Below are the code and all the weights of a small trained network. Each question names an input and a class and asks about switching units off, where a switched-off unit gives its printed mean instead of its output.

import numpy as np


def w(rows, s, z=0):
    codes = np.array(rows[::2]) - 128.0
    scale = np.full(codes.shape[1], s)
    scale[-1] = z or s
    return codes * scale


def f(y):
    return np.maximum(y, 0)


def log_softmax(a):
    a = a - a.max(-1, keepdims=True)
    return a - np.log(np.exp(a).sum(-1, keepdims=True))


def net(x, mask):
    res = np.array(x, float).reshape(1, 7) / 4 @ E
    y = f(res @ A[0][:, :-1].T + A[0][:, -1])
    res = res + np.where(mask, y, B[0][:, -1]) @ B[0][:, :-1]
    return log_softmax(res[-1] @ U[:, :-1].T + U[:, -1])


A, B = {}, {}
E = w([
[139,143,135,132,121,112,105,125],'x0',
[197,47,80,150,6,166,181,206],'x1',
[141,141,116,150,135,140,132,125],'x2',
[113,162,141,28,255,81,22,72],'x3',
[21,22,40,189,102,182,40,30],'x4',
[173,112,120,127,140,142,128,101],'x5',
[113,119,139,138,132,149,135,143],'x6',
],0.0056)
A[0] = w([
[57,56,81,166,116,196,60,89,232],'neuron 1',
[99,176,148,124,224,160,50,100,143],'neuron 2',
[66,93,48,150,89,138,76,60,145],'neuron 3',
[217,75,136,116,25,96,176,214,210],'neuron 4',
[218,194,179,69,149,94,137,160,202],'neuron 5',
[105,135,108,96,203,127,46,45,90],'neuron 6',
[199,219,203,71,179,161,224,213,255],'neuron 7',
[81,65,50,147,94,119,103,46,222],'neuron 8',
[47,91,60,126,46,124,49,92,215],'neuron 9',
[131,67,94,170,2,164,143,123,74],'neuron 10',
[201,176,172,61,206,100,52,106,254],'neuron 11',
],0.0061,0.0035)
B[0] = w([
[42,101,142,132,176,98,43,39,251],'neuron 1',
[72,201,181,45,209,70,56,92,216],'neuron 2',
[37,63,98,161,172,193,66,103,216],'neuron 3',
[212,138,111,189,27,200,213,181,235],'neuron 4',
[190,209,148,183,113,22,210,219,215],'neuron 5',
[41,118,218,65,172,152,53,94,212],'neuron 6',
[219,218,210,173,111,15,212,213,249],'neuron 7',
[161,97,98,217,95,166,34,2,236],'neuron 8',
[124,83,56,222,98,150,27,55,234],'neuron 9',
[194,117,54,218,83,202,94,96,212],'neuron 10',
[115,204,248,128,196,37,137,145,254],'neuron 11',
],0.0055,0.0072)
U = w([
[196,214,220,207,78,76,153,177,255],'0',
[34,26,61,199,137,100,53,18,249],'1',
[211,139,130,167,3,161,215,230,1],'2',
[105,33,56,213,51,228,66,74,7],'3',
[147,177,193,83,237,46,146,188,2],'4',
[27,64,163,75,210,183,29,34,4],'5',
],0.0053,0.0035)

Each question gives the input, the list of numbers given to net, and the class t.
The units are the neurons (one row each of A and B). Each row of codes is followed by its name. A weight is (code - 128) times the scale printed after its matrix; where a second scale follows, it is the last column's (A, B and U).
mask holds one flag per neuron, in row order. A switched-off neuron (its flag False) gives its mean, the last column of its row in B, instead of its output. The means were averaged over made-up inputs and are rounded, as every weight is.
A unit's drop is (log p(t) with every unit on - log p(t) with that unit switched off) / (log p(t) with every unit on - log p(t) with every unit switched off).
The circuit of an input: a set's keep is (log p(t) with only the set's units on - log p(t) with every unit switched off) / (log p(t) with every unit on - log p(t) with every unit switched off). Starting from all 11 units, units are removed one at a time, each time the one whose removal leaves the highest keep (on an exact tie, the one counted first), for as long as the keep stays at least 0.8.
circuit, biggest first: the units of the circuit, biggest drop first
drop of u: that unit's drop, to one decimal
input [8,2,-6,0,-3,2,-6], class 2: circuit, biggest first => neuron 2; neuron 1
input [2,-2,7,8,6,4,-1], class 5: circuit, biggest first => neuron 6; neuron 2
input [5,5,-1,-3,1,-3,1], class 3: circuit, biggest first => neuron 7; neuron 11; neuron 10
input [-4,7,-6,-3,-8,-1,-6], class 2: circuit, biggest first => neuron 4
input [7,0,8,4,-2,-4,8], class 4: circuit, biggest first => neuron 4; neuron 8; neuron 9
input [0,2,-2,-6,-5,6,5], class 2: circuit, biggest first => neuron 4; neuron 11
input [7,2,2,0,2,-8,-7], class 3: circuit, biggest first => neuron 11; neuron 2
input [-4,6,-2,-3,-6,4,0], class 2: circuit, biggest first => neuron 4; neuron 11
input [-6,-5,8,8,0,-1,4], class 4: drop of neuron 7 => -0.1
input [2,3,-6,-4,4,2,-8], class 3: drop of neuron 11 => 0.1
input [-8,5,1,-3,-8,-8,5], class 2: drop of neuron 11 => 0.2
